Each row comes from the steps of one path. Every step used is in the known rows, and no mark comes twice. Write the path behind each row, first mark first.
Known rows:
manib > tiku > zita > fabe > lugemel > sadiz > sepa: [-45,91,-134,-318,-178,133,-107,1,-53,-191,160,87,-4,254,105,-179,-69,16,-84,-59,10,-7,105,122,5,-91,23,-15,-48,98,50,163,45,151,238,92,-56,55,-33,-242,80,83,-338,84,79,-36,-98]
fimo > lugemel > sepa > tiku > zita: [-7,102,58,-139,134,-60,-48,104,50,-90,75,79,35,237,63,-139,165,92,-50,-65,108,128,-105,173,-12,-87,-141,-25,21,-86,152,-77,-112,39,-27,-11,-132,-27,-46,-32,-53,-58,-448,-65,-39,147,-123]
manib > sadiz > tiku > zita > fabe > lugemel > fimo > sepa: [140,31,118,-243,-151,260,-199,-18,-93,-319,290,270,-47,139,79,-68,33,144,-213,-145,61,127,-144,335,-24,-74,137,-4,-57,183,46,37,-140,44,381,87,-239,159,-137,-340,-16,28,-364,146,-192,-169,-111]
fabe > manib > sadiz > tiku > zita > teviv > fimo > lugemel: [-33,90,87,-182,-82,179,-201,-15,18,-262,92,149,-114,35,175,-187,124,51,-26,-104,-80,64,-392,53,-74,88,91,-212,-241,81,266,72,5,76,313,138,-51,230,-9,-74,-82,8,-332,11,-88,-101,-103]
sepa > fimo > tiku > zita > fabe > lugemel > sadiz > manib: [32,123,46,-215,19,-4,89,47,61,-233,34,42,122,117,76,-69,-112,143,-152,-128,5,19,-170,282,17,-47,-20,-145,-104,111,38,232,-24,119,253,56,-6,121,-79,-180,-219,-61,-393,-19,-103,-221,17]
lugemel > sepa > tiku > fimo > zita > fabe > manib > sadiz > teviv: [-32,11,248,-58,14,29,-46,52,-27,-239,77,145,-23,130,67,-54,12,113,-250,-151,52,58,-471,242,175,-249,-36,164,4,-62,-81,57,-85,250,152,214,-15,324,-128,-101,-173,-114,-630,205,17,-152,-100]
sadiz > teviv > zita > fabe > lugemel > sepa: [-110,59,6,-190,-109,123,-240,-29,-237,-101,96,-12,61,164,107,-362,137,191,-124,-112,18,222,-71,122,2,-189,63,182,79,28,16,-17,-51,118,72,314,-26,32,-102,-115,-3,-90,-423,-102,-258,-47,-15]
tiku > fimo > zita > fabe > manib > lugemel > sadiz: [9,65,66,-172,-35,130,-145,-85,6,-149,165,113,-12,37,132,-67,-91,-1,-86,51,-64,54,-227,19,65,-30,10,120,-20,127,8,36,-95,212,214,182,-149,445,-109,-132,-238,-65,-437,58,98,-198,3]
sadiz > teviv > zita > fabe > manib > tiku > fimo > lugemel: [5,44,14,-249,-30,259,-181,45,-246,-158,76,74,-104,140,144,-289,64,96,-68,-179,-53,225,-255,118,129,-140,113,183,-240,65,267,105,29,117,242,271,-40,355,-120,-182,-161,-97,-431,-40,-19,3,52]
sadiz > lugemel > fimo > tiku: [167,206,37,-301,-4,-31,-176,52,-68,-167,114,39,65,113,-6,-153,7,-43,-168,-155,83,9,33,127,-131,-75,83,-58,-2,21,77,45,-184,157,91,65,-38,2,-35,-12,-245,5,-235,-68,-112,-28,52]
fimo > zita > teviv > fabe > lugemel: [42,80,-32,-93,-27,110,6,-102,160,-135,180,27,-29,14,123,-141,52,122,-17,165,15,193,-170,-137,-59,13,7,-69,-27,20,38,-1,-53,96,179,91,-114,111,16,-5,-217,-69,-202,-53,-72,39,-29]
manib > tiku > zita > teviv > fimo: [38,19,-142,-159,-272,71,-109,-22,77,-164,68,55,-98,93,178,-258,10,1,-54,-56,2,44,-169,23,-98,-35,59,-128,-156,-43,173,-26,90,112,208,77,98,74,-76,49,-119,13,-221,-37,137,231,34]
fabe > manib > tiku > zita > teviv > fimo: [54,6,-24,-229,-151,91,-106,-27,117,-180,29,89,-81,58,240,-248,2,-21,-24,-37,-77,28,-318,4,-9,-21,35,-150,-166,-27,226,29,103,120,187,133,31,215,-104,-37,-72,56,-234,-4,127,184,-6]
fimo > zita > fabe > manib > lugemel > sepa > tiku: [-124,75,253,-183,122,-7,-63,76,80,-137,248,91,41,-19,126,-37,-19,-5,-141,41,145,172,-306,82,78,-157,-179,86,63,84,48,-121,-127,158,14,259,-137,159,-205,47,-49,-157,-506,51,-52,7,-158]
sepa > tiku > fimo > lugemel: [9,139,27,-73,86,-19,-36,64,27,-68,65,92,-18,178,-68,-16,181,96,-60,-136,29,47,-171,135,30,-20,-33,56,-75,7,128,-29,-15,41,88,-38,-81,110,-22,-61,-128,-60,-338,-70,31,-4,-41]
manib > sadiz > teviv > zita > tiku > fimo: [-99,42,0,-42,-308,72,-234,-54,-160,-166,-9,-33,-40,189,54,-122,132,261,-226,-238,1,35,-236,109,7,-133,79,154,-153,14,1,54,-14,142,276,252,125,128,47,-142,-202,-58,-376,56,61,-138,25]
teviv > fabe > manib > tiku > fimo > sepa: [222,35,54,-214,-42,144,-187,-55,69,-229,142,46,-55,101,214,-158,26,20,-65,-78,-32,22,-289,118,132,-81,74,129,-192,70,62,33,30,21,272,63,-202,275,-70,-232,-192,-14,-208,32,156,147,-6]
fimo > manib > tiku > zita: [107,-3,24,-163,-23,62,-86,58,124,-148,57,54,-62,187,36,-87,-14,-14,-48,-21,-45,26,-134,99,100,30,-58,-62,-88,-69,197,13,-94,55,128,-18,-110,137,-86,-125,-139,25,-179,36,183,119,36]
sepa > tiku > zita > lugemel > fimo > teviv > fabe: [47,53,32,-252,33,-2,55,-42,1,-99,259,147,-172,19,141,-217,72,159,-100,43,72,198,-95,59,-179,-161,-58,-155,-28,-84,21,12,-85,179,47,70,-10,89,-92,-13,-315,-157,-415,-7,-51,191,-8]
zita > teviv > fimo > tiku: [68,151,-61,-177,-137,-35,-28,-18,-37,-123,68,-11,-78,13,126,-186,71,37,-84,-40,53,-16,-245,-7,-108,-95,87,-74,-151,40,103,1,66,93,212,142,93,25,-89,136,-222,-61,-233,-167,-85,96,85]
manib > tiku > zita > teviv > fabe: [69,34,-108,-163,-164,109,-82,-59,134,-148,129,0,-101,60,176,-255,-2,20,-26,50,-22,100,-86,-31,-70,-37,-8,-79,-140,-69,109,-23,-36,101,193,65,40,68,22,28,-206,-51,-185,57,205,268,28]
fabe > lugemel > sadiz > sepa > fimo > manib: [-6,138,107,-296,74,-93,-82,85,-50,-130,41,16,101,181,-91,2,35,56,-115,-92,-157,15,-125,75,8,90,-20,-110,60,157,11,155,-15,93,132,73,-160,96,25,-257,100,-5,-397,88,-50,-216,-197]
teviv > fimo > lugemel > sepa > tiku > zita > fabe > manib: [-76,-4,145,-226,73,36,-22,42,-25,-84,63,109,6,109,202,-265,164,29,-76,-74,146,177,-431,248,36,-200,-109,-35,-34,18,211,5,21,89,135,179,-185,124,-212,-74,-62,-93,-452,-121,-186,144,-147]
tiku > fimo > lugemel > sadiz > sepa: [34,224,-180,-231,-85,5,-236,-23,-203,-97,54,86,-22,289,-20,-116,113,34,-45,-117,-105,-60,53,46,-39,4,81,58,-66,99,29,144,-27,120,150,-22,-127,109,106,-150,-104,22,-397,-8,65,-63,-54]
manib > sadiz > teviv > fabe > lugemel > sepa > tiku > zita: [-156,-23,187,-48,-7,75,-109,35,44,-162,75,-26,127,238,97,-296,102,231,-174,-148,86,75,-133,142,10,-153,-106,-10,76,-154,-10,-17,-47,115,110,136,21,75,78,-166,0,-65,-492,108,-21,-98,-171]
sepa > fimo > tiku > zita > teviv > fabe > manib > lugemel > sadiz: [38,72,181,-306,131,23,30,20,64,-165,110,-74,24,-42,281,-193,-89,88,-65,49,-91,89,-270,-56,-84,-25,-106,-154,-145,75,125,75,-56,130,225,229,31,362,29,-53,-247,-139,-509,70,87,-30,-78]
manib > lugemel > fimo > sepa > tiku > zita: [39,38,76,-204,-50,28,-147,75,-56,-139,263,181,40,163,65,-8,-5,123,-207,-143,105,164,-16,173,-83,-75,-103,-16,0,89,156,-130,-118,69,78,24,-154,121,-122,-109,-72,-55,-462,88,24,148,-97]
tiku > zita > teviv > fabe > lugemel: [-11,5,-93,-115,-68,146,-52,-132,128,-83,97,39,-22,114,148,-227,115,156,18,93,-66,114,-101,-57,-53,-1,-44,-66,-34,-29,83,36,-39,70,157,49,-66,122,60,-79,-159,12,-167,-31,-12,115,-6]
lugemel > sepa > tiku > fimo > zita > fabe > manib > sadiz: [27,27,252,-87,52,-20,17,25,98,-226,123,163,-1,63,89,-21,25,78,-205,-33,78,3,-547,217,154,-245,-56,132,17,-12,-95,8,-78,182,163,170,-107,259,-179,-126,-136,-120,-526,153,37,-130,-164]
teviv > fabe > manib > tiku > fimo > zita > lugemel > sadiz: [121,91,54,-292,5,154,-117,-148,91,-233,141,49,-127,50,250,-248,-136,-8,4,99,-55,75,-238,-50,12,-51,125,-27,-59,21,-8,66,42,231,217,184,-112,371,-65,-130,-284,-105,-356,6,157,-116,-9]
fimo > sepa > tiku > zita: [62,58,-15,-64,-55,-48,-19,40,129,-200,150,90,6,194,62,84,60,147,-132,-137,95,78,-105,243,-1,-26,-82,8,-81,25,80,-17,-42,35,75,-90,-110,-27,-127,-111,-135,-16,-269,-2,42,188,-24]
sepa > fimo > lugemel > sadiz > manib: [25,285,0,-188,29,-109,-152,105,28,-186,16,52,157,67,-99,-66,-25,8,-104,-147,-105,123,-53,124,-121,163,73,-167,-62,123,87,47,-108,107,121,3,-95,-5,48,-53,-77,-144,-415,25,-4,-195,-46]
sepa > tiku > fimo > lugemel > fabe > manib > sadiz > zita: [-21,192,294,-214,82,-24,-124,92,-17,-194,18,174,80,208,11,-97,132,188,-105,-240,-38,30,-262,258,85,86,-35,26,-47,-21,163,66,-14,111,120,135,-138,338,99,-179,-106,-6,-500,236,44,-192,-237]
tiku > zita > lugemel > fabe > manib: [36,90,29,-334,49,55,-170,-135,112,-147,4,192,-36,164,197,-154,9,53,65,77,-82,63,-80,134,-2,43,45,69,42,-22,47,33,-90,186,-44,141,-223,187,-23,-91,-87,37,-237,41,-1,60,21]
tiku > zita > teviv > fimo > lugemel > fabe > manib > sadiz > sepa: [-50,111,-66,-341,-143,36,-151,-28,-110,-183,15,227,-35,191,215,-225,75,51,-37,-47,-40,45,-255,44,-93,-31,63,-59,-183,54,201,152,32,178,238,175,-183,172,100,-77,-5,31,-443,155,-36,118,-178]
sepa > fimo > tiku > zita > teviv > fabe: [138,31,43,-148,25,-3,125,19,119,-156,76,-80,-43,13,188,-133,40,158,-87,30,6,81,-276,89,-59,-67,-70,-96,-182,-9,44,93,-69,37,193,64,68,110,8,12,-373,-130,-268,-29,46,203,24]
manib > tiku > zita > fabe > lugemel > sepa > fimo > teviv: [128,-11,82,-245,100,32,122,194,127,-235,206,128,-58,103,200,-189,59,95,-84,-2,83,163,-195,225,40,-198,-68,29,-123,-47,19,49,-68,34,169,100,-26,145,-144,-169,-18,-45,-533,39,-16,128,-97]
manib > lugemel > fimo > sepa: [115,123,17,-261,-94,80,-318,47,-149,-133,275,177,47,96,23,-81,4,26,-170,-66,28,160,60,59,-104,-31,61,97,18,174,91,-168,-187,51,116,95,-230,112,-83,-85,-12,-61,-379,63,-16,63,-34]

Which path is each row?
[-60,-38,132,-268,-17,129,-144,5,-91,-107,125,18,10,79,343,-329,33,25,-90,-5,137,3,-333,146,73,-256,-107,78,-91,70,146,15,-30,77,172,287,-78,249,-192,-25,-182,-55,-396,-154,-117,105,-12] -> teviv > fimo > tiku > zita > fabe > manib > lugemel > sepa
[-65,61,163,-150,94,-105,-35,67,203,-265,177,22,34,56,203,-216,94,57,-130,-107,83,43,-271,98,-89,-165,-164,-109,-94,-161,5,103,-145,207,83,90,17,75,13,-65,-230,-73,-465,109,10,52,-155] -> fimo > teviv > fabe > manib > sadiz > lugemel > sepa > tiku > zita
[-4,107,78,-235,-146,-87,-173,-72,34,-179,-57,106,-39,217,-27,22,78,-35,-157,-201,61,-3,-267,219,-17,-49,7,104,-59,1,14,85,-146,266,324,169,-179,149,118,-57,-252,19,-322,218,16,-130,-38] -> zita > tiku > fimo > manib > sadiz > lugemel > fabe
[-136,8,214,-133,45,45,-144,134,-71,-181,-9,87,73,220,146,-287,128,119,-150,-224,73,110,-357,181,15,-132,-50,-74,-59,-97,215,10,3,127,125,178,-44,194,-37,-120,24,-62,-616,31,-79,-60,-176] -> fabe > manib > sadiz > teviv > fimo > lugemel > sepa > tiku > zita
[-184,76,242,-195,19,56,-128,145,-181,-160,79,110,36,71,62,-280,116,17,-198,-205,133,199,-412,203,6,-229,24,48,-38,37,148,-36,-2,177,225,336,-67,137,-131,-30,95,-183,-642,59,-193,-133,-176] -> zita > fabe > manib > sadiz > teviv > fimo > lugemel > sepa > tiku
[-15,122,-31,-206,-218,90,-191,-169,18,-200,60,27,-61,106,174,-257,79,86,-31,-136,-99,10,-129,58,-173,120,117,-295,-35,45,98,63,130,138,280,105,51,132,5,-102,-90,91,-310,-91,-144,-168,-51] -> fabe > lugemel > sadiz > tiku > zita > teviv > fimo
[15,229,24,-253,-96,47,-93,-77,-94,-239,278,-14,-102,-46,146,-222,98,158,-78,-92,-25,144,-62,69,-154,-1,147,-101,-119,116,9,84,21,112,277,220,33,53,-123,-190,-144,-74,-397,-134,-269,-248,-13] -> fimo > teviv > zita > fabe > lugemel > sadiz > tiku
[-116,114,133,-292,-90,126,-189,14,-241,-136,104,-48,20,15,181,-294,-84,-22,-160,-148,42,56,-160,55,-28,-120,72,26,-104,137,142,56,37,218,291,381,52,316,-117,-19,-142,-103,-502,-62,-110,-215,69] -> zita > fabe > manib > lugemel > sadiz > teviv > fimo > tiku
[-58,138,196,-272,-158,-17,-219,-53,-78,-205,-48,-2,59,102,160,-164,52,171,-189,-163,16,133,-241,122,-20,-53,95,92,-81,4,61,17,-50,200,209,414,-66,114,59,-163,-24,-44,-426,176,-46,-139,-78] -> lugemel > fabe > manib > sadiz > teviv > zita > tiku
[-37,147,174,-348,-41,65,-171,-18,-131,-242,0,93,-34,100,202,-289,-50,67,-99,-119,60,10,-236,127,-47,-114,211,68,-95,15,57,56,52,243,192,374,-21,226,-25,-7,-83,-82,-447,26,-145,-204,32] -> zita > lugemel > fabe > manib > sadiz > teviv > fimo > tiku
[-107,7,-71,-220,-174,97,-217,-112,-193,-110,-29,51,-127,224,86,-278,-21,55,-59,-109,-102,132,-104,77,-101,11,82,-122,25,-18,122,99,14,280,155,168,-22,227,-72,-30,-239,-65,-408,-70,-70,-92,115] -> tiku > zita > lugemel > sadiz > teviv > fimo > manib
[53,41,-42,-273,-27,151,-71,50,41,-163,56,146,-110,96,234,-266,50,-28,37,-14,-30,154,-303,-25,-24,-14,35,-158,-240,8,380,32,75,82,234,123,-77,247,-82,-34,-60,15,-327,-58,40,186,-39] -> fabe > manib > tiku > zita > teviv > fimo > lugemel
[-152,67,-29,-107,-301,144,-226,-34,-163,-146,183,-23,13,34,107,-243,-113,-2,-190,-84,100,202,-32,32,-135,-28,91,22,-23,104,44,-35,-30,256,267,271,19,204,-94,53,-222,-155,-472,-36,-40,-139,66] -> manib > lugemel > sadiz > teviv > fimo > zita > fabe
